 .15 -.41
 .25 -.65
-.21 -.09
->
 .15 -.65

-.02  .49
 .22 -.68
->
-.02 -.68

 .27 -.67  .04  .76
-.21 -.63  .14  .57
->
 .27 -.63

 .16  .36 -.21
 .14 -.68 -.11
-.14  .01  .10
-.10  .03  .07
->
 .16 -.68  .10

 .35 -.56  .70
 .72 -.08 -.23
-.66  .25 -.35
->
 .35 -.08 -.35

-.06 -.68
-.24 -.48
-.06 -.72
-.19 -.70
 .02 -.59
->
-.06 -.48

-.17 -.35 -.11  .21 -.14
-.14  .35 -.73  .28 -.14
 .15  .03  .33 -.44  .03
->
-.17  .35  .33

 .71 -.07  .77
 .55 -.11  .14
->
 .71 -.11

-.16 -.18
-.33 -.74
 .02  .21
-.23 -.33
->
-.16 -.74
---
-.12 -.13 -.28 -.05 -.02
-.30  .06  .16 -.12  .01
 .09 -.09  .37 -.05 -.17
 .02 -.11 -.30  .12  .08
-.64  .07 -.41  .10 -.06
 .69 -.10  .11 -.17 -.06
-.03 -.03 -.33 -.07 -.04
-.16 -.04 -.23  .02 -.05
-.38 -.20  .56  .14  .14
 .19 -.05 -.38  .05  .08
-.56 -.02 -.10 -.13 -.14
->
-.30  .06  .16 -.12  .01
 .02 -.11 -.30  .12  .08
 .69 -.10  .11 -.17 -.06
-.16 -.04 -.23  .02 -.05
 .19 -.05 -.38  .05  .08

-.19  .08  .55 -.14 -.07  .03 -.69 -.66 -.14  .15 -.21 -.66 -.43
 .03 -.02  .13  .04  .01  .04  .10  .05 -.01 -.09  .04  .02  .21
 .58  .11 -.34 -.26  .36  .27  .20  .06 -.08  .06  .44  .21  .02
->
 .03 -.02  .13  .04  .01  .04  .10  .05 -.01 -.09  .04  .02  .21

-.05  .09  .49 -.06  .06 -.07  .22  .00 -.02  .37
-.03  .01  .68 -.01  .05  .00  .16  .05  .14  .20
-.05 -.08  .21 -.01  .15 -.04  .26  .05  .22  .37
 .07 -.06 -.28  .04 -.01  .08 -.42  .00  .07  .05
 .05 -.05 -.20  .03  .00  .06 -.30  .00  .07  .06
->
-.03  .01  .68 -.01  .05  .00  .16  .05  .14  .20
 .07 -.06 -.28  .04 -.01  .08 -.42  .00  .07  .05

.15 .15 .04 .05 .04
.23 .11 .15 .17 .08
.51 .07 .12 .38 .11
.17 .12 .62 .42 .06
.07 .10 .07 .16 .49
.15 .19 .08 .21 .15
.09 .05 .04 .15 .18
.11 .14 .21 .15 .12
->
.23 .11 .15 .17 .08
.17 .12 .62 .42 .06
.15 .19 .08 .21 .15
.11 .14 .21 .15 .12

-.74 -.49 -.49 -.38
-.51 -.15 -.48 -.13
-.72 -.25 -.08 -.46
->
-.51 -.15 -.48 -.13

-.10  .38 -.19  .24 -.18  .47  .14  .34 -.23
-.28  .02 -.35 -.19 -.40  .02 -.23  .12 -.48
-.45  .31  .80 -.36 -.21 -.45 -.44  .35  .40
-.44  .24 -.21 -.09 -.51  .16 -.16  .14 -.35
->
-.28  .02 -.35 -.19 -.40  .02 -.23  .12 -.48
-.44  .24 -.21 -.09 -.51  .16 -.16  .14 -.35

-.32 -.26  .42 -.05 -.42
 .42 -.32 -.33  .36 -.02
-.42 -.29  .37  .24 -.26
 .03  .51 -.10 -.40  .30
-.29  .38 -.02  .17  .51
 .33  .32 -.39 -.08  .40
 .35  .13 -.10 -.58 -.19
-.35  .37  .27 -.42  .05
 .25  .28 -.08 -.61 -.07
-.15 -.11  .35 -.39 -.46
 .24 -.32  .08 -.27 -.53
 .52 -.31 -.22 -.10 -.31
->
 .42 -.32 -.33  .36 -.02
 .03  .51 -.10 -.40  .30
 .33  .32 -.39 -.08  .40
-.35  .37  .27 -.42  .05
-.15 -.11  .35 -.39 -.46
 .52 -.31 -.22 -.10 -.31
---
-.73  .78 -.30 -.05  .59 -.75  .52 -.49 -.74 -.25
-.29  .60 -.68 -.56 -.30  .56 -.56  .79  .39  .68
->
 .68  .39  .79 -.56  .56 -.30 -.56 -.68  .60 -.29
-.25 -.74 -.49  .52 -.75  .59 -.05 -.30  .78 -.73

-.30  .03 -.55 -.09  .11 -.77  .20  .31 -.42 -.15 -.10 -.65 -.10
-.21 -.12 -.11 -.18 -.29  .11 -.45 -.05  .01  .24  .13 -.07  .01
 .08  .18  .17  .17  .10 -.04  .24  .52 -.23 -.25  .11 -.14 -.22
->
-.22 -.14  .11 -.25 -.23  .52  .24 -.04  .10  .17  .17  .18  .08
 .01 -.07  .13  .24  .01 -.05 -.45  .11 -.29 -.18 -.11 -.12 -.21
-.10 -.65 -.10 -.15 -.42  .31  .20 -.77  .11 -.09 -.55  .03 -.30

-.11  .08 -.11 -.25 -.03  .15
-.20  .12 -.06 -.29 -.20  .03
 .06 -.25  .06 -.34  .24 -.42
-.11  .16  .02 -.62  .04 -.23
-.10 -.17  .02  .38  .30 -.04
-.10 -.21 -.01  .12 -.04  .19
-.10 -.05 -.09  .10 -.45  .08
 .16  .07 -.07 -.33  .04  .08
 .14 -.42 -.06 -.23 -.05 -.33
 .01 -.15 -.06  .17  .06  .06
 .03  .20  .06  .06 -.06 -.23
->
-.23 -.06  .06  .06  .20  .03
 .06  .06  .17 -.06 -.15  .01
-.33 -.05 -.23 -.06 -.42  .14
 .08  .04 -.33 -.07  .07  .16
 .08 -.45  .10 -.09 -.05 -.10
 .19 -.04  .12 -.01 -.21 -.10
-.04  .30  .38  .02 -.17 -.10
-.23  .04 -.62  .02  .16 -.11
-.42  .24 -.34  .06 -.25  .06
 .03 -.20 -.29 -.06  .12 -.20
 .15 -.03 -.25 -.11  .08 -.11

 .21  .19 -.02 -.42
-.01 -.18  .08 -.05
-.35 -.63 -.10 -.68
 .00 -.18  .11 -.05
 .40 -.09 -.09 -.24
-.03 -.62 -.03 -.08
-.18  .24  .00  .02
 .02 -.16  .18 -.03
->
-.03  .18 -.16  .02
 .02  .00  .24 -.18
-.08 -.03 -.62 -.03
-.24 -.09 -.09  .40
-.05  .11 -.18  .00
-.68 -.10 -.63 -.35
-.05  .08 -.18 -.01
-.42 -.02  .19  .21

-.04  .08  .02 -.08 -.11 -.01 -.10  .04 -.07 -.25 -.17
-.32 -.11 -.10  .15  .42  .18  .11 -.09  .48  .68  .38
-.09 -.12 -.32 -.10  .11 -.06  .16 -.01  .15  .21 -.14
-.24  .00  .19  .20  .15  .14 -.15 -.08  .13  .40  .37
-.08 -.12 -.31 -.09  .10 -.05  .18 -.05  .26  .32 -.10
-.33 -.09 -.05  .20  .44  .24  .06 -.04  .48  .62  .43
->
 .43  .62  .48 -.04  .06  .24  .44  .20 -.05 -.09 -.33
-.10  .32  .26 -.05  .18 -.05  .10 -.09 -.31 -.12 -.08
 .37  .40  .13 -.08 -.15  .14  .15  .20  .19  .00 -.24
-.14  .21  .15 -.01  .16 -.06  .11 -.10 -.32 -.12 -.09
 .38  .68  .48 -.09  .11  .18  .42  .15 -.10 -.11 -.32
-.17 -.25 -.07  .04 -.10 -.01 -.11 -.08  .02  .08 -.04

-.36 -.17  .47  .00
 .37  .25 -.26 -.03
 .21  .29 -.32  .05
-.46 -.17  .50 -.03
 .42  .13 -.36  .10
-.39 -.04  .11 -.60
 .51 -.17 -.34  .09
->
 .09 -.34 -.17  .51
-.60  .11 -.04 -.39
 .10 -.36  .13  .42
-.03  .50 -.17 -.46
 .05 -.32  .29  .21
-.03 -.26  .25  .37
 .00  .47 -.17 -.36

 .00  .12 -.57  .37
-.65  .39 -.09  .35
-.68 -.03 -.22 -.16
 .26 -.60 -.82  .06
->
 .06 -.82 -.60  .26
-.16 -.22 -.03 -.68
 .35 -.09  .39 -.65
 .37 -.57  .12  .00
